Below is a small trained network, with its code and all its weights. Each question gives an input and a class and asks what happens when units are switched off, that is, made to give their printed mean instead of their output.

import numpy as np


def w(rows, s, z=0):
    codes = np.array(rows[::2]) - 128.0
    scale = np.full(codes.shape[1], s)
    scale[-1] = z or s
    return codes * scale


def f(y):
    return y / 2 * (1 + np.tanh(0.7978845608 * (y + 0.044715 * y**3)))


def log_softmax(a):
    a = a - a.max(-1, keepdims=True)
    return a - np.log(np.exp(a).sum(-1, keepdims=True))


def net(x, mask):
    res = np.array(x, float).reshape(1, 5) / 4 @ E
    y = f(res @ A[0][:, :-1].T + A[0][:, -1])
    res = res + np.where(mask, y, B[0][:, -1]) @ B[0][:, :-1]
    return log_softmax(res[-1] @ U[:, :-1].T + U[:, -1])


A, B = {}, {}
E = w([
[141,221,199],'x0',
[240,80,120],'x1',
[118,2,226],'x2',
[129,115,225],'x3',
[81,134,102],'x4',
],0.0069)
A[0] = w([
[226,148,175,55],'N0',
[167,72,86,230],'N1',
[195,138,146,254],'N2',
[201,143,125,222],'N3',
[151,103,201,205],'N4',
[111,150,81,204],'N5',
[151,77,172,213],'N6',
[120,95,142,119],'N7',
[8,130,92,110],'N8',
[119,190,164,152],'N9',
[188,187,86,127],'N10',
[155,35,132,160],'N11',
],0.013,0.0058)
B[0] = w([
[45,76,73,180],'N0',
[182,116,106,242],'N1',
[173,250,114,243],'N2',
[169,144,131,221],'N3',
[189,186,92,254],'N4',
[151,143,52,205],'N5',
[220,135,103,251],'N6',
[119,78,175,150],'N7',
[54,93,79,210],'N8',
[79,219,165,200],'N9',
[94,144,2,205],'N10',
[155,163,149,243],'N11',
],0.008,0.0065)
U = w([
[131,78,177,1],'0',
[124,177,117,155],'1',
[247,149,129,195],'2',
[195,142,78,84],'3',
[61,32,92,153],'4',
[98,75,48,73],'5',
],0.015,0.0086)

Each question gives the input, the list of numbers given to net, and the class t.
The units are the neurons (one row each of A and B). Each row of codes is followed by its name. A weight is (code - 128) times the scale printed after its matrix; where a second scale follows, it is the last column's (A, B and U).
mask holds one flag per neuron, in row order. A switched-off neuron (its flag False) gives its mean, the last column of its row in B, instead of its output. The means were averaged over made-up inputs and are rounded, as every weight is.
A unit's drop is (log p(t) with every unit on - log p(t) with that unit switched off) / (log p(t) with every unit on - log p(t) with every unit switched off).
The circuit of an input: a set's keep is (log p(t) with only the set's units on - log p(t) with every unit switched off) / (log p(t) with every unit on - log p(t) with every unit switched off). Starting from all 12 units, units are removed one at a time, each time the one whose removal leaves the highest keep (on an exact tie, the one counted first), for as long as the keep stays at least 0.8.
circuit, biggest first: the units of the circuit, biggest drop first
most important unit: the unit with the biggest drop
top k neurons: the k neurons with the biggest drops, biggest first
drop of u: that unit's drop, to one decimal
input [-8,-3,6,-1,-3], class 2: most important unit -> N11
input [-8,-2,7,2,2], class 2: circuit, biggest first -> [N6, N11]
input [-5,-8,-7,8,4], class 4: circuit, biggest first -> [N8, N2]
input [0,-5,-5,2,8], class 5: top 2 neurons -> [N8, N5]
input [6,5,-4,-3,5], class 1: circuit, biggest first -> [N6, N4]
input [8,4,-3,-5,-1], class 1: circuit, biggest first -> [N6, N9, N0]
input [5,0,-8,2,-2], class 1: circuit, biggest first -> [N9, N6]
input [5,-3,-4,8,-8], class 1: circuit, biggest first -> [N9, N0]
input [8,5,-7,5,8], class 1: circuit, biggest first -> [N9, N6]
input [2,-5,8,0,7], class 4: top 2 neurons -> [N2, N8]
input [-6,-3,2,-8,4], class 4: top 2 neurons -> [N2, N4]
input [6,3,-1,-5,1], class 1: top 2 neurons -> [N6, N4]
input [8,4,-1,3,-2], class 1: top 3 neurons -> [N0, N9, N1]
input [1,-1,-2,0,6], class 5: most important unit -> N2
input [2,8,-8,-1,-2], class 3: top 2 neurons -> [N10, N0]
input [4,-4,-1,-7,2], class 4: drop of N2 -> 0.3
input [-8,2,5,0,3], class 2: drop of N11 -> 0.1
input [3,8,-6,-6,2], class 3: drop of N10 -> 0.9
